arr =
5	5	4	5	4	4	5	2	5
3	7	3	6	4	4	4	6	4
3	4	4	3	4	3	6	3	5
5	2	4	3	4	5	5	5	5
7	1	4	3	4	5	5	5	5
5	4	5	4	4	5	3	6	5
3	3	4	2	4	4	6	3	4
3	6	2	6	4	4	4	6	4
3	4	4	3	4	3	6	3	5
6	2	4	3	4	5	4	5	5
5	6	4	6	6	4	4	3	5
Indices start at 1.
What is the top-left entry?
A: 5
What is the entry in the bottom-left corner?
A: 5
What is the entry in row 2 and column 1?
A: 3
The entry in the top-right corner -> 5
What is the entry directly below the smallest entry?
A: 4
What is the entry at the centre?
A: 4
The entry just right of the smallest entry -> 4
The entry in row 3 and column 1 -> 3
The entry at row 1, column 3 -> 4
The entry at row 2, column 3 is 3
The entry directly below the centre entry: 4
What is the entry at row 1, column 2?
A: 5
The entry directly above the centre entry -> 4
The bottom entry of the column that holds the smallest entry is 6
What is the minimum?
A: 1
What is the bottom-right entry?
A: 5
The entry in row 2 and column 2: 7
